Below is a small trained network, with its code and all its weights. Each question gives an input and a class and asks what happens when units are switched off, that is, made to give their printed mean instead of their output.

import numpy as np


def w(rows, s, z=0):
    codes = np.array(rows[::2]) - 128.0
    scale = np.full(codes.shape[1], s)
    scale[-1] = z or s
    return codes * scale


def norm(h):
    return h / np.sqrt((h * h).mean(-1, keepdims=True) + 1e-5)


def f(y):
    return y / 2 * (1 + np.tanh(0.7978845608 * (y + 0.044715 * y**3)))


def log_softmax(a):
    a = a - a.max(-1, keepdims=True)
    return a - np.log(np.exp(a).sum(-1, keepdims=True))


def net(x, mask):
    res = np.array(x, float).reshape(1, 7) / 4 @ E
    u = 0
    for l in range(3):
        y = f(norm(res) @ A[l][:, :-1].T + A[l][:, -1])
        res = res + np.where(mask[u : u + 13], y, B[l][:, -1]) @ B[l][:, :-1]
        u += 13
    return log_softmax(norm(res)[-1] @ U[:, :-1].T + U[:, -1])


A, B = {}, {}
E = w([
[218,45,225,101,173,94],'x0',
[128,130,126,131,127,127],'x1',
[73,119,78,118,250,46],'x2',
[127,4,14,95,47,96],'x3',
[125,127,128,127,128,130],'x4',
[27,54,172,156,161,222],'x5',
[44,130,212,147,41,8],'x6',
],0.0024)
A[0] = w([
[207,198,99,121,113,70,33],'L0N1',
[205,142,74,136,181,201,32],'L0N2',
[35,58,180,133,154,227,97],'L0N3',
[68,144,198,155,62,34,71],'L0N4',
[71,115,70,115,225,53,63],'L0N5',
[208,197,98,123,113,70,40],'L0N6',
[162,134,156,126,29,195,56],'L0N7',
[149,219,221,158,179,159,24],'L0N8',
[163,134,155,128,29,194,58],'L0N9',
[53,201,39,126,109,164,31],'L0N10',
[148,2,56,135,63,115,63],'L0N11',
[208,36,202,101,181,102,74],'L0N12',
[192,134,72,128,178,190,5],'L0N13',
],0.0065,0.0018)
B[0] = w([
[132,58,68,132,88,54,172],'L0N1',
[100,65,165,84,118,178,179],'L0N2',
[172,51,47,101,59,6,239],'L0N3',
[114,65,159,65,115,214,231],'L0N4',
[183,111,205,207,235,142,199],'L0N5',
[134,58,67,132,88,56,174],'L0N6',
[158,116,168,193,217,126,193],'L0N7',
[70,206,74,83,183,101,201],'L0N8',
[156,114,166,194,217,126,193],'L0N9',
[164,186,138,180,41,164,194],'L0N10',
[85,227,96,66,176,111,251],'L0N11',
[132,201,130,207,41,170,217],'L0N12',
[117,87,163,88,114,176,160],'L0N13',
],0.015,0.0033)
A[1] = w([
[67,105,212,63,96,186,72],'L1N1',
[105,203,152,202,21,170,12],'L1N2',
[144,154,114,128,128,134,53],'L1N3',
[63,229,88,33,179,121,1],'L1N4',
[89,213,128,57,136,85,72],'L1N5',
[118,78,156,64,117,215,61],'L1N6',
[168,235,163,184,2,193,40],'L1N7',
[104,69,181,49,103,197,52],'L1N8',
[82,158,199,166,120,41,107],'L1N9',
[115,125,141,126,130,120,121],'L1N10',
[56,216,95,50,181,125,35],'L1N11',
[114,114,121,145,123,123,112],'L1N12',
[95,63,177,69,111,192,84],'L1N13',
],0.0069,0.002)
B[1] = w([
[123,52,92,93,140,172,202],'L1N1',
[153,181,153,189,38,138,198],'L1N2',
[85,112,117,143,139,135,114],'L1N3',
[115,228,59,114,202,86,252],'L1N4',
[131,183,78,129,180,149,202],'L1N5',
[139,111,122,75,125,196,192],'L1N6',
[96,169,120,192,3,192,242],'L1N7',
[139,81,126,86,147,230,204],'L1N8',
[224,118,100,81,149,193,144],'L1N9',
[154,138,146,114,118,122,125],'L1N10',
[59,204,83,107,174,86,240],'L1N11',
[116,128,120,127,136,122,127],'L1N12',
[141,110,117,75,156,207,201],'L1N13',
],0.012,0.0031)
A[2] = w([
[95,128,188,108,119,104,35],'L2N1',
[78,141,214,122,146,120,54],'L2N2',
[23,102,184,72,91,150,19],'L2N3',
[103,115,166,144,173,124,32],'L2N4',
[72,112,176,108,133,93,38],'L2N5',
[128,121,255,197,233,117,6],'L2N6',
[86,148,194,115,142,103,60],'L2N7',
[101,66,133,119,72,13,43],'L2N8',
[81,114,163,116,133,100,45],'L2N9',
[73,110,158,121,139,103,78],'L2N10',
[68,122,159,122,96,86,64],'L2N11',
[84,101,199,137,108,79,46],'L2N12',
[88,131,164,98,109,96,53],'L2N13',
],0.0084,0.0017)
B[2] = w([
[188,127,86,131,138,145,73],'L2N1',
[168,107,68,147,156,121,93],'L2N2',
[190,101,125,123,141,182,152],'L2N3',
[144,140,166,148,126,116,111],'L2N4',
[169,143,61,163,123,154,82],'L2N5',
[156,110,212,248,196,109,222],'L2N6',
[137,107,84,153,143,128,91],'L2N7',
[129,63,79,134,92,54,250],'L2N8',
[165,139,80,156,118,143,85],'L2N9',
[149,141,87,160,115,139,96],'L2N10',
[154,92,101,177,123,143,97],'L2N11',
[182,157,65,117,130,147,96],'L2N12',
[183,130,87,159,143,146,86],'L2N13',
],0.014,0.0023)
U = w([
[64,243,59,76,214,92,113],'0',
[131,44,142,31,134,251,111],'1',
[125,122,133,154,118,103,255],'2',
[168,32,74,121,68,3,88],'3',
[116,199,153,209,8,173,85],'4',
[188,106,228,222,231,111,82],'5',
],0.0071,0.007)

Each question gives the input, the list of numbers given to net, and the class t.
The units are the neurons (one row each of A and B). Each row of codes is followed by its name. A weight is (code - 128) times the scale printed after its matrix; where a second scale follows, it is the last column's (A, B and U).
mask holds one flag per neuron, layer by layer. A switched-off neuron (its flag False) gives its mean, the last column of its row in B, instead of its output. The means were averaged over made-up inputs and are rounded, as every weight is.
A unit's drop is (log p(t) with every unit on - log p(t) with that unit switched off) / (log p(t) with every unit on - log p(t) with every unit switched off).
The circuit of an input: a set's keep is (log p(t) with only the set's units on - log p(t) with every unit switched off) / (log p(t) with every unit on - log p(t) with every unit switched off). Starting from the 12 units with the biggest drops (on a tie, the unit counted first), units are removed one at a time, each time the one whose removal leaves the highest keep (on an exact tie, the one counted first), for as long as the keep stays at least 0.8.
circuit, biggest first: the units of the circuit, biggest drop first
k most important neurons: the k neurons with the biggest drops, biggest first
top k neurons in layer l: the k neurons of layer l with the biggest drops, biggest first
input [1,4,6,-4,-5,0,-6], class 1: circuit, biggest first : L0N2
input [3,0,-6,7,-4,0,-7], class 0: 3 most important neurons : L0N11, L0N4, L0N5
input [-4,-1,6,6,3,-3,8], class 1: 3 most important neurons : L0N4, L0N8, L0N5
input [6,3,6,-4,0,6,7], class 1: 3 most important neurons : L0N4, L0N11, L0N10
input [4,-4,-6,-4,-5,3,-1], class 5: 2 most important neurons : L0N7, L0N9
input [8,5,-8,8,7,1,3], class 0: 3 most important neurons : L0N11, L0N5, L0N10
input [5,6,-3,7,5,-7,-3], class 0: 2 most important neurons : L0N11, L0N3
input [7,3,1,8,3,-1,-6], class 0: 2 most important neurons : L0N11, L0N10
input [5,4,0,-2,-2,-3,4], class 4: 2 most important neurons : L0N12, L0N2
input [-7,-7,-1,-1,-6,-5,5], class 4: 2 most important neurons : L0N10, L0N3
input [-7,0,0,1,1,7,-4], class 3: top 2 neurons in layer 0 : L0N3, L0N12
input [-4,-3,8,-5,-1,-7,-3], class 5: 4 most important neurons : L0N5, L0N3, L2N6, L1N7
input [-2,-6,-6,8,7,-7,0], class 0: 2 most important neurons : L0N11, L0N3
input [-8,4,-1,-6,-1,-2,-3], class 4: 4 most important neurons : L0N10, L0N11, L1N7, L1N2
input [-3,8,-2,1,1,-2,-2], class 4: circuit, biggest first : L0N10
input [6,2,-4,-7,-5,0,6], class 0: top 2 neurons in layer 1 : L1N4, L1N11
input [-2,2,-3,-3,-2,5,4], class 3: top 2 neurons in layer 0 : L0N3, L0N2
input [-3,1,-4,4,-2,6,-5], class 3: top 3 neurons in layer 0 : L0N3, L0N4, L0N8
input [8,-1,-7,-1,-5,-5,-7], class 4: top 2 neurons in layer 0 : L0N12, L0N4
input [5,-5,-7,-8,-1,-5,-6], class 0: circuit, biggest first : L0N8
input [6,5,3,-5,-2,4,6], class 1: top 2 neurons in layer 0 : L0N4, L0N11
input [4,3,5,8,-7,-2,8], class 0: top 3 neurons in layer 0 : L0N11, L0N2, L0N13
input [5,-6,2,1,5,6,5], class 3: top 4 neurons in layer 0 : L0N3, L0N10, L0N2, L0N13
input [5,6,2,-4,0,-3,-3], class 4: top 3 neurons in layer 0 : L0N12, L0N11, L0N3
